In the rows, zero is written as 128.
Each row of numbers belongs to one of the objects below and depends on some of the facts about them. Some rows are named. Which object is each other row?

Some rows with their names:
stafliklu: [139 154 115  96 124 165 129 105 136 138 156 120 103 133 120 180 143 107
 121 113 202 138 148 171 132 137 124  83  82 114 135 114 147 162  82]
drogren: [134 156 107  89 113 133 125 104 145 124 181 130 129 124 131 161 155 134
 105 128 152 130 107 158 137 123 128  87 112 155 125 114 154 144 138]
tagoflos: [119 120 107  54 130 102 102 120 155 128 162 110 112 111  84 138 146 166
 113 110  58 139  96 153 153 115  85 104 152 184 129 113 173 120 136]
briflar: [150 126  94  94 131 148 128 139 140 177 123 111 111 155 120 189 153  96
 125 129 122 142 166 149 144 108  87  91 119 130 131 122 150 157 146]
briflom: [128 129  76  63 120 114  90 138 129 141 134  94  97 134  64 166 146 130
 114  82  59 143 147 142 154 107  83  84 133 153 135 106 184 130 125]
klada: [143 133  91  81 104 137 155  99 133 139 172 115 116 148 120 159 150 133
 121 141 125 135 140 140 135 114 117  96 119 148 127 110 141 144 128]
mustel: [161 130 123 128 118 182 145  96 143 190 153 119 127 173 161 189 149  96
 115 167 175 137 169 149 133 127 126  86 104 110 114 135 121 175 130]
drubor: [140 147 111 103 146 158 117 122 146 165 139 132 119 147 146 190 152  83
 105 129 198 127 161 183 128 130 118  79 105 115 124 137 146 161 135]
givemos: [131 105 123  87 137 162 103 115 136 173 171 129 136 143 137 166 121 115
 115 162 130 142 135 154 145 140 120  93 127 129 109 147 153 168 142]
buplu: [115 120  99 106 152 121  69 144 141 135 170 125 116 135  63 166 127 107
  89 107  84 128  93 169 162 113  98  73 149 169 122 139 203 136 139]
flusem: [139 155 123 118 150  77 115 134 146  96 128 126 158 121 156 135 169 145
 125 134 121 161 162 146 100 137 124 152 151 134 146  97 140  91 127]
metrur: [149 147 163 170 163 143 114 142 129 129 150 121 161 144 171 163 128  87
 115 183 184 166 182 147 129 155 149 131 126  95 129 123 122 146 131]
defek: [133 129  90 129 171 112  58 148 131 122 146 106 127 137  64 159 148  91
  95  92  76 147 116 161 140 145  99  98 150 146 124 123 193 137 161]
dedrazus: [160 156  93 133 162 121 140 129 136  80 179  83 141 132 113 153 147  81
 134 138 136 193  68 132 154 117 132 115  58 130 151 102 181 169 128]
gadrir: [158 137 128 138 157 141 124 106 142 125 199 115 158 133 143 146 153  94
 106 164 142 145 124 148 134 141 140 127 132 136 122 121 135 169 190]
zeti: [139 137 134 116 164  93  95 146 156 106 112 129 158 140 173 148 173 128
 120 148 106 155 157 163  96 116 122 147 152 135 142  97 143  93 163]
plepos: [138 114 140 126 168 137  73 154 132 137 120 115 143 162 124 158 133  96
 112 145 119 165 196 150 110 140 129 143 152  99 128 108 157 130 119]
bizem: [130 167 135 154 163  97 104 188 156  91 158 125 135 135 126 176 104 107
 144 159 129 179  68 168 197  73  97  77  92 151 136 124 196 103  83]
kegru: [109 128 181  85 144  93 131 159 183 133 117 109 109  93 156 157 144 188
 128 163 171 142 147 179 121 116 129 141 146 157 134 108 114  83  77]

There are 4 kinds of fact about the objects: betrem, lotros, vofla, fleklok.
bafir | betrem droklamen | lotros g | vofla nifime | fleklok m
bagriklon | lotros b | vofla lunumur | fleklok h
basem | lotros d | vofla klabik | fleklok m
bastizal | betrem fustos | lotros g | vofla plibas | fleklok m
birelun | betrem takur, gibrel | lotros a | vofla repum | fleklok h
bistal | betrem plibas | lotros a | fleklok h
bizem | betrem fovemo, dedrazus | lotros f | fleklok j
botam | lotros b | fleklok i
brego | lotros a | fleklok i
bregras | betrem zegar | lotros a | vofla zabido | fleklok h
bribozem | lotros a | vofla groflo | fleklok j
briflar | betrem bribozem, groflo | lotros a | fleklok k
briflom | betrem briflar, basem | lotros a | vofla zeti | fleklok i
brimas | lotros c | vofla gibrel | fleklok k
brubon | lotros b | vofla monen | fleklok m
brupleren | betrem geflon | lotros e | fleklok j
brutras | betrem robor | lotros c | vofla giploklik | fleklok h
buplu | betrem stafluk | lotros a | fleklok i
dato | lotros a | vofla grokenom | fleklok m
dedrazus | betrem grokenom | lotros c | vofla klada | fleklok j
defek | betrem rilum, klabik | lotros c | fleklok i
detur | lotros c | fleklok k
dilen | lotros a | vofla fofliklom | fleklok h
doklol | betrem droklamen, navon, trorul, brubon | lotros b | vofla noskal | fleklok l
doplukla | betrem plobrezos | lotros c | fleklok k
dovo | betrem givemos | lotros g | fleklok h
drastoflir | betrem nitroma | lotros a | fleklok m
dreri | betrem plibas, grigrar | lotros c | vofla grudrer | fleklok h
driflek | lotros b | vofla mustel | fleklok m
drinas | betrem brego, pugek, noskal | lotros a | fleklok j
drirer | betrem fovemo, gadrir | lotros a | fleklok h
drobro | betrem fustos, letal | lotros a | vofla vitrur | fleklok i
drogren | lotros a | vofla mosun | fleklok k
droklamen | betrem mustel | lotros g | fleklok k
drubor | betrem metrur | lotros a | fleklok h
drudrikli | lotros g | fleklok h
druflol | lotros a | fleklok m
druklam | betrem fustos | lotros a | fleklok h
duplok | betrem drastoflir, plestun, robor | lotros a | fleklok k
fales | betrem flonas, robor | lotros b | vofla neklepal | fleklok j
fesul | lotros a | vofla brutras | fleklok i
fibafis | lotros a | vofla floden | fleklok i
flibreti | lotros a | vofla bribozem | fleklok h
flilikler | betrem druklam, metrur | lotros g | vofla stiflir | fleklok j
floden | betrem mustel, troskim, botam, punenil | lotros g | vofla pletin | fleklok h
flolo | betrem basem | lotros b | fleklok i
flonas | betrem brupleren | lotros a | vofla gronutar | fleklok h
flozo | lotros c | fleklok j
flusem | lotros b | vofla stafliklu | fleklok k
fofliklom | betrem grigrar | lotros a | fleklok h
folo | betrem plobrezos, seza | lotros d | fleklok j
fovemo | lotros c | fleklok l
fustos | betrem fovemo, grigrar | lotros a | fleklok l
futrebrur | lotros f | vofla zagrel | fleklok m
gadrir | lotros c | fleklok k
gadufik | betrem botam | lotros a | fleklok m
gami | lotros a | fleklok h
gamik | betrem geflon, letak | lotros a | fleklok k
geflon | lotros a | vofla trule | fleklok k
gibrel | lotros d | vofla brego | fleklok j
giploklik | betrem dedrazus, gadrir | lotros a | fleklok m
givemos | lotros a | fleklok l
gogus | betrem fovemo | lotros b | fleklok m
grigrar | lotros c | vofla volar | fleklok i
grilol | lotros a | vofla seza | fleklok h
groflo | betrem droklamen | lotros c | fleklok i
grokenom | betrem fustos | lotros b | fleklok h
gronutar | betrem geflon, fustos, plepos, grigrar | lotros a | fleklok h
grotu | betrem mustel, givemos, metrur | lotros a | vofla droklamen | fleklok i
grubras | betrem gadrir | lotros e | vofla sunek | fleklok k
grudrer | lotros b | fleklok i
grulol | lotros g | vofla briflar | fleklok l
guskim | betrem stafluk, klabik | lotros a | vofla kipi | fleklok m
guskur | betrem droklamen | lotros e | fleklok h
kefal | lotros a | vofla grubras | fleklok h
kegor | lotros a | vofla bastizal | fleklok m
kegru | lotros g | vofla gamik | fleklok m
kipi | lotros b | fleklok h
klabik | lotros b | fleklok m
klada | lotros a | vofla fesul | fleklok k
kladi | lotros d | fleklok h
klokil | betrem klada, lotral | lotros d | vofla pletro | fleklok j
kludren | lotros a | vofla doklol | fleklok k
klutrevu | betrem brupleren, kladi | lotros a | fleklok h
lagrem | lotros a | vofla takur | fleklok k
lerol | betrem geflon | lotros a | fleklok m
letak | lotros a | vofla grilol | fleklok h
letal | betrem grigrar | lotros d | vofla stuflenak | fleklok k
levar | betrem givemos, guskim | lotros d | fleklok k
lili | lotros e | vofla nitroma | fleklok k
loskazu | lotros a | vofla tisar | fleklok m
lotral | betrem brutras, noskal | lotros d | fleklok m
lufa | betrem geflon | lotros c | fleklok l
lunumur | lotros a | vofla buplu | fleklok l
maskos | betrem plibas, grigrar | lotros d | fleklok j
metrur | betrem grigrar | lotros b | fleklok m
mivok | betrem droklamen | lotros a | fleklok i
momen | lotros e | vofla flibreti | fleklok k
monen | lotros b | vofla tedobre | fleklok j
moner | betrem zube | lotros c | vofla pigron | fleklok j
moni | lotros a | vofla dilen | fleklok i
mosun | betrem nugabe, grokenom | lotros a | vofla drobro | fleklok m
muben | betrem neklepal | lotros a | vofla druflol | fleklok m
mubur | betrem bizem, volar | lotros e | fleklok h
mufla | lotros a | vofla vurul | fleklok k
muplan | betrem pesemek | lotros c | vofla stukek | fleklok h
murus | lotros b | fleklok h
mustel | betrem grigrar | lotros a | fleklok h
navon | lotros e | fleklok h
neklepal | betrem groflo | lotros a | vofla drudrikli | fleklok h
nifime | betrem grigrar | lotros a | vofla zize | fleklok i
nitroma | lotros c | fleklok k
noskal | betrem brubon | lotros e | vofla plobrezos | fleklok j
nugabe | lotros a | fleklok i
pesemek | betrem grokenom | lotros b | fleklok l
pigron | betrem vipok | lotros c | fleklok k
plati | lotros c | fleklok m
plepos | betrem doklol | lotros e | fleklok l
plestun | betrem gadrir, metrur | lotros d | fleklok k
pletin | betrem letal | lotros d | vofla gadrir | fleklok i
pletro | lotros a | vofla gogus | fleklok l
plibas | betrem metrur | lotros b | vofla flozo | fleklok h
plobrezos | betrem grigrar | lotros d | fleklok i
pluken | betrem drudrikli | lotros c | vofla navon | fleklok l
poflem | lotros b | vofla murus | fleklok m
pugek | betrem drudrikli | lotros a | vofla vatres | fleklok j
punenil | lotros e | fleklok j
pustes | betrem lufa, fovemo, gamik | lotros c | fleklok l
repum | lotros d | fleklok j
rilum | betrem trorul | lotros a | fleklok h
ritudul | betrem robor | lotros b | fleklok i
robor | betrem stafluk, metrur, grigrar | lotros a | fleklok i
sepel | lotros a | vofla moner | fleklok j
seza | lotros d | fleklok h
skarar | betrem metrur | lotros c | fleklok j
stafliklu | betrem grigrar | lotros a | vofla fales | fleklok m
stafluk | betrem fovemo | lotros c | vofla lotral | fleklok j
stiflir | lotros f | fleklok l
stodru | betrem ritudul | lotros b | vofla dato | fleklok k
stofles | betrem neklepal | lotros c | vofla lili | fleklok i
stuflenak | lotros g | fleklok j
stukek | betrem stuflenak | lotros a | vofla plati | fleklok l
stupodo | betrem troskim, seza, grigrar | lotros b | fleklok j
sudri | betrem lufa | lotros a | fleklok h
sunek | betrem metrur | lotros d | vofla kegor | fleklok j
sutrir | betrem droklamen | lotros d | fleklok h
tagoflos | lotros a | vofla futrebrur | fleklok i
takur | betrem drastoflir, fustos, grigrar | lotros d | vofla vuplen | fleklok i
tedobre | betrem brupleren | lotros b | vofla poflem | fleklok i
teklan | lotros a | vofla vazil | fleklok j
tisar | lotros c | vofla driflek | fleklok h
treke | betrem zube | lotros a | fleklok h
tribro | betrem gadrir, drogren | lotros a | fleklok m
troles | betrem vazil, grigrar | lotros c | vofla kegru | fleklok k
trorul | betrem fovemo, grigrar | lotros b | vofla briflom | fleklok h
troskim | betrem mustel, fustos, drudrikli | lotros a | vofla moni | fleklok i
trule | lotros a | vofla brimas | fleklok j
vatres | lotros a | fleklok i
vazil | betrem plibas | lotros e | vofla loskazu | fleklok j
vipok | lotros c | fleklok k
vitrur | betrem geflon, grigrar | lotros a | vofla ritudul | fleklok i
volar | betrem fovemo, grigrar | lotros a | vofla lagrem | fleklok m
vonidrok | betrem grokenom, grigrar | lotros a | fleklok h
vudrefa | betrem flonas | lotros d | vofla gami | fleklok l
vugren | betrem gronutar, zabido, dovo | lotros a | fleklok i
vuplen | lotros a | vofla brupleren | fleklok k
vurul | lotros a | vofla stafluk | fleklok h
zabido | betrem stafluk | lotros e | fleklok i
zagrel | lotros e | vofla troles | fleklok j
zegar | betrem droklamen, mustel, grigrar | lotros b | vofla muplan | fleklok i
zegrin | betrem brubon | lotros a | fleklok j
zeti | lotros e | fleklok k
zetogrin | betrem bistal | lotros a | fleklok j
zize | lotros d | vofla detur | fleklok l
zube | betrem bistal, nitroma, grigrar | lotros a | vofla birelun | fleklok i

Rows to name:
No name comes twice in this set of rows, the named rows included.
[129 130 128 151 148  91  74 152 124 116 160  93 152 141  93 148 140 112
 119 155  47 165 164 122 147 123 112 131 165 135 142 109 155 112 163] => botam
[118 145 164 137 135 120 104 162 149 144 130 147 140 148 180 191 135 126
 107 163 188 132 173 175 130 104 123 102 134 131 123 129 128  99 107] => dovo
[150 124 111  80 149 160 124 137 151 173 112 129 122 143 156 194 138 101
 113 132 172 144 161 169 131 132  96  87  98 121 129 129 135 164 118] => gadufik
[112 135 108 149 163  83  88 144 130  74 139 136 148 166  47 138 141 118
 103 108  65 158 123 130 124 152 123 133 161 146 143  97 183  65  83] => tedobre
[155 173 118 111 164  66 131 159 154  55 132  92 165 120 150 136 147 131
 153 146  92 207  92 134 134 107 107 139  91 138 165  76 163 106 107] => monen
[128 127  90 101 133 132  75 148 131 164 154  91 103 152  59 181 131  96
 105 112  57 141 141 144 170 100  85  73 144 141 118 127 195 147 139] => mivok
[151 126  84 124 148 135  86 137 126 148 147  77 124 150  76 159 144  92
 110 131  49 168 171 123 152 130 104 115 146 125 128 115 169 158 163] => groflo
[152 177 104 176 191  96  91 196 148  96 125  96 134 134 107 183 134  72
 135 128 119 203 117 143 164  98  94 117  84 112 161  99 186 124 100] => stupodo
[170 151 124 150 166 111 117 172 142  93 144  76 148 148 134 159 134  80
 158 170 103 204 118 130 151  84 105 140  80 124 147  96 161 130 134] => punenil
[160 170  81 128 163 123 130 143 147  86 159  78 130 129  95 158 156  80
 135 114 135 196  90 139 150 107 117 114  53 112 161  97 187 167 122] => moner
[143 129 107  88 146 140 100 119 126 135 131 105 126 129 107 152 145 111
 113 102 130 149 174 156 105 161 111 115 119 104 127 104 154 165 122] => pluken
[153 149  96  87 140 107 131 104 146 104 135 118 135 128 146 135 181 130
 121 119 122 149 136 148 108 149 118 141 118 147 154  76 140 131 152] => brimas
[161 124 115  82 173 130 134 124 164 137 111 138 148 136 192 143 153 104
 108 141 158 161 146 156 100 165 104 143 121 115 139 111 128 151 155] => plati
[132  90  90 120 167 133 132 131 177 160 144 130 125 176  91 173 140 104
  82 131 124 131 108 152 143 125 120 104 138 163 126 136 167 109 109] => gamik
[156 148  85 109 159 126 120 159 149 126 154  99 119 140 111 176 134  80
 132 129 125 177  65 165 174  78  78  79  68 141 138 127 199 165 123] => zetogrin

The same objects again, as new rows of numbers:
Some rows with their names:
grokenom: [114  95 110  87 121 141 145 113 135 118 115 110 173 121 167 139 141 107
 116  74 150 113 124 177 150 125 151 133 162  99 191 134 125 139  97 154
 127]
vonidrok: [ 93 140 153 117 117 144 159 108 114 124 132 110 124 192 139 118 126 155
 129 104 120 126 133 101  95  89 128 167 165 106 141 153 138  93 118 107
 142]
mosun: [144 165 107 178 104 112 106 158 137 132 138 108  80 135 126 156 147 104
  54 183 122 122  99  88 190 125 108 120  77 106 123 151 140 142 143  90
 107]
grulol: [170 126 189 114 163 137 146 124 139 150 125 110 121 104 144 100  88 149
 182 163 117 136 101  82 132 170 120 168 137 177  73 114 119 180 132 164
 118]
plepos: [147 118 174 115 172 135 120 111 149 150 131 120 145 104 169 116 104 135
 183 153 128 113  98 103 145 180 116 146 146 175  94  86 115 170 114 166
 119]
folo: [134 123 159 111 153 121 107 120 150 133 154 130 157  90 150 127 108 130
 171 154 142 122 113 103 152 168 128 128 129 158 114  98 123 155 121 163
 113]
sudri: [149 126 125 131 129 144 170 136 116 155 110 123 119 165 123 115 136 134
 110 101 107 136 133 146 103 110 133 157 145 110 136 140 140 113 123 108
 148]
dreri: [ 94 135 147  73  96 108 111 117 110  59 157 124 130 102 122  90  87 129
 172 112 155 116 181 110  94  91 123  84 158 140  95 120  81  96 125 142
 125]
momen: [139 129 121 107 123 125 138 127 131 123 140 147 189  97 106 105 125 138
 159  98 124 135 151 162 108 128 150 134 118 143 153 138 139 115 137 160
 140]
mivok: [152 141 122 172 121 134 155 145 104 126 129 135  87 192 122 148 162 134
  88  74 104  99 150 171  92 102 127 152 101 161 183 116 127 125 136 109
 116]
flonas: [160 144 120 129 137 148 182 122 110 152 106 113 122 149 112 110 135 155
 122  90 101 138 141 153 105 113 127 161 140 116 124 155 140 124 123 107
 124]
brupleren: [110 100 143 124 161 131  98 113 147 136 139 131 160 112 159 139 117 116
 149 148 147 113  99 122 154 174 123 128 134 129 116  91 126 146 115 156
 129]
grotu: [181 157 106 156 109 111 164 135 125 128 112 147 108 139  99 115 165 149
 122 117 101 135 154 130 112  87 141 135 144 121 159 138 135 109 139  74
 123]
stuflenak: [128 100 151 130 150 126  98 136 152 142 118 146 133 137 156 121 122 112
 151 176 128 131 101 104 128 166 118 136 127 145 107  95 128 134 145 146
 160]
maskos: [ 90 137 179 104 138 110  90 106 153 105 175 127 159 114 157 132 112 150
 192 161 153 113 113  48 141 152 133 130 157 152 116 105 117 126 111 157
 113]
nitroma: [ 82  83  95  95 106 123  79 147 113  98 109 145 133 107 115 101 100  95
 142 122 147 119 161 181  80 128 126  65 124 141 107  98 104  90 143 140
 166]
flilikler: [210 150 134 135 140  96 126 118 160 147 108 138 151 105 144  91 133 145
 183 182 126 124 125  95 155 162 120 147 156 158 101  91 114 132 126 101
 138]
stafliklu: [ 47 185 140 177 111 109  91 118 134 100 192 111  84 169 132 178 142 140
  90 176 147 128 106  22 177  98 112 126  97  88 115 166 134 112 121  85
  96]
tagoflos: [145 148  95 154 118 136 167 131 110 142 115 135 130 139  91 118 140 148
 104 107 107 147 141 151 109 100 130 146 105 119 138 165 148 105 141 107
 132]

Rows to name:
No name comes twice in this set of rows, the named rows included.
[131 144 106 182 118 112 105 155 148 136 130 133  80 151 141 162 167  93
  49 191 127 133  99  97 186 128 106  97  97  80 129 131 141 144 142  82
 111] => giploklik
[130 110 137 139 114 147 149 149 114 147 100 125  94 172 119 132 146 131
 104 106 108 125 130 154  83 102 137 145 148 128 163 121 148 114 139 115
 157] => briflar
[135 101 200  96 182 128 121 112 155 130 148 136 129  90 159 120 104 131
 187 154 123 137  97  81 124 172 119 126 150 154  84  94 112 192 116 195
 108] => zize
[ 48 134 177 125 107 136 135 115 114 119 146 114 106 225 150 145 136 159
 138 111 141 112 131  80  82  81 127 172 172 127 161 132 134  75 112 105
 156] => mustel
[145 125 158 144 176 151 151 103 130 173  94 113  88 159 156 128 106 162
 155 150 107 134  85  98 136 163 102 177 148 141  49 113 122 165 115 113
 128] => stukek
[ 52 147 100 101  96 111  85 106 105  61 166 131 157  98 112 100  86 130
 156 110 163 119 179 130 108  92 121  69 108 127  94 144  94  67 134 133
 118] => grigrar
[167 178 105 181 122 106 130 150 145 128 148 114  85 125 118 142 147 103
  65 176 115 133 108  91 191 124 112 116  78  93 108 163 125 152 138  90
  93] => guskim
[129 154 101 160 132 101  87 138 152 102 175 120 135 101 148 151 151  84
  66 166 138 108 103 109 205 139 116  91  83  79 134 139 129 148 129 125
  78] => bastizal
[129 108 146 150 133 132 112 133 120 112 143 150 127 173 148 144 156 131
 132  73 118  75 150 181  85 121 131 140 119 179 202  70 121 121 125 135
 132] => droklamen
[138 111 125 113 117 126 115 136 131 120 129 154 183 109 111 111 128 126
 150 112 134 136 143 159 104 138 153 125 125 146 172 126 142 107 145 164
 160] => lili
[156 110 161 102 162 139 138  97 156 147 103 110 148 112 182 129 110 134
 178 148 142 124  95 105 173 177 126 170 147 158 102 112 105 188 112 160
 123] => pesemek
[160 122 123 106 129  95  88 114 133 112 105 132  88  66 136 107 105 119
 176 186 147 121 148 113 147 153 108  52 184 148  57  60  70 147 111  93
 110] => skarar

